Here is a tiny trained network, its code and every weight. The questions are about switching its units off for an input and a class, where a switched-off unit gives its printed mean instead of its output.

import numpy as np


def w(rows, s, z=0):
    codes = np.array(rows[::2]) - 128.0
    scale = np.full(codes.shape[1], s)
    scale[-1] = z or s
    return codes * scale


def norm(h):
    return h / np.sqrt((h * h).mean(-1, keepdims=True) + 1e-5)


def f(y):
    return np.maximum(y, 0)


def log_softmax(a):
    a = a - a.max(-1, keepdims=True)
    return a - np.log(np.exp(a).sum(-1, keepdims=True))


def net(x, mask):
    res = np.array(x, float).reshape(1, 2) / 4 @ E
    u = 0
    for l in range(4):
        y = f(norm(res) @ A[l][:, :-1].T + A[l][:, -1])
        res = res + np.where(mask[u : u + 4], y, B[l][:, -1]) @ B[l][:, :-1]
        u += 4
    return log_softmax(norm(res)[-1] @ U[:, :-1].T + U[:, -1])


A, B = {}, {}
E = w([
[119,196,95,127,143,53,115,19],'x0',
[162,69,2,50,171,159,71,61],'x1',
],0.0085)
A[0] = w([
[83,116,152,166,107,99,97,163,7],'0.n1',
[160,141,46,93,118,170,129,52,43],'0.n2',
[142,2,58,137,132,169,84,222,54],'0.n3',
[68,93,160,146,126,156,206,110,48],'0.n4',
],0.0092,0.0017)
B[0] = w([
[122,154,152,99,83,107,255,125,170],'0.n1',
[86,126,117,72,163,124,183,216,228],'0.n2',
[181,118,68,222,110,253,84,138,254],'0.n3',
[133,242,179,121,129,100,194,31,168],'0.n4',
],0.008,0.0083)
A[1] = w([
[255,37,142,135,119,171,27,85,2],'1.n1',
[94,151,111,204,151,63,37,85,104],'1.n2',
[139,103,190,158,89,185,114,157,80],'1.n3',
[144,75,79,20,141,90,105,114,12],'1.n4',
],0.0062,0.0015)
B[1] = w([
[110,70,61,134,144,161,114,171,252],'1.n1',
[254,58,46,85,98,148,56,111,187],'1.n2',
[196,124,123,28,137,122,58,145,239],'1.n3',
[116,143,226,63,129,160,173,87,248],'1.n4',
],0.011,0.0028)
A[2] = w([
[165,58,255,123,96,85,125,152,88],'2.n1',
[114,121,161,163,124,49,203,157,93],'2.n2',
[9,148,166,191,90,74,186,122,145],'2.n3',
[40,141,129,42,143,66,165,117,6],'2.n4',
],0.0076,0.0012)
B[2] = w([
[90,111,131,149,94,114,112,2,199],'2.n1',
[55,102,43,165,121,178,138,136,232],'2.n2',
[61,11,69,215,135,14,127,94,254],'2.n3',
[157,178,157,116,192,141,193,127,238],'2.n4',
],0.0091,0.0053)
A[3] = w([
[141,125,99,163,242,203,150,100,135],'3.n1',
[117,1,61,61,188,161,106,170,248],'3.n2',
[131,100,204,122,174,144,36,91,1],'3.n3',
[145,170,169,35,172,167,167,134,120],'3.n4',
],0.0067,0.0013)
B[3] = w([
[105,118,32,133,165,113,128,203,222],'3.n1',
[142,148,161,175,102,59,34,76,253],'3.n2',
[141,204,73,164,92,192,163,87,128],'3.n3',
[51,156,254,42,117,116,180,133,204],'3.n4',
],0.0079,0.0064)
U = w([
[248,153,147,112,91,58,56,66,106],'0',
[66,122,158,201,89,66,182,84,208],'1',
[160,118,78,175,145,205,58,202,211],'2',
[116,129,137,79,119,131,62,131,47],'3',
[93,178,155,56,192,111,197,124,194],'4',
[136,144,152,152,134,110,100,150,1],'5',
[176,156,226,142,68,209,153,136,81],'6',
],0.014,0.004)

Each question gives the input, the list of numbers given to net, and the class t.
The units are the neurons (one row each of A and B). Each row of codes is followed by its name. A weight is (code - 128) times the scale printed after its matrix; where a second scale follows, it is the last column's (A, B and U).
mask holds one flag per neuron, layer by layer. A switched-off neuron (its flag False) gives its mean, the last column of its row in B, instead of its output. The means were averaged over made-up inputs and are rounded, as every weight is.
A unit's drop is (log p(t) with every unit on - log p(t) with that unit switched off) / (log p(t) with every unit on - log p(t) with every unit switched off).
The circuit of an input: a set's keep is (log p(t) with only the set's units on - log p(t) with every unit switched off) / (log p(t) with every unit on - log p(t) with every unit switched off). Starting from the 12 units with the biggest drops (on a tie, the unit counted first), units are removed one at a time, each time the one whose removal leaves the highest keep (on an exact tie, the one counted first), for as long as the keep stays at least 0.8.
circuit, biggest first: the units of the circuit, biggest drop first
unit that matters most: the unit with the biggest drop
k most important neurons: the k neurons with the biggest drops, biggest first
drop of u: that unit's drop, to one decimal
input [7,-2], class 0: unit that matters most -> 1.n2
input [2,8], class 4: circuit, biggest first -> (0.n2, 1.n4)
input [-5,-4], class 6: 3 most important neurons -> (1.n3, 2.n3, 0.n2)
input [5,-3], class 0: circuit, biggest first -> (0.n2, 1.n2)
input [-6,-6], class 1: 2 most important neurons -> (0.n3, 0.n4)
input [5,-2], class 0: circuit, biggest first -> (1.n2, 0.n2)
input [7,-1], class 0: 2 most important neurons -> (1.n2, 0.n1)
input [7,-4], class 0: circuit, biggest first -> (1.n2, 0.n2)
input [7,1], class 4: 2 most important neurons -> (0.n3, 0.n2)
input [-6,-4], class 6: 2 most important neurons -> (1.n3, 2.n3)
input [3,7], class 4: drop of 0.n2 -> 0.5
input [6,4], class 4: drop of 2.n1 -> 0.0
input [8,6], class 4: drop of 0.n2 -> 0.3
input [-5,-3], class 6: unit that matters most -> 1.n3
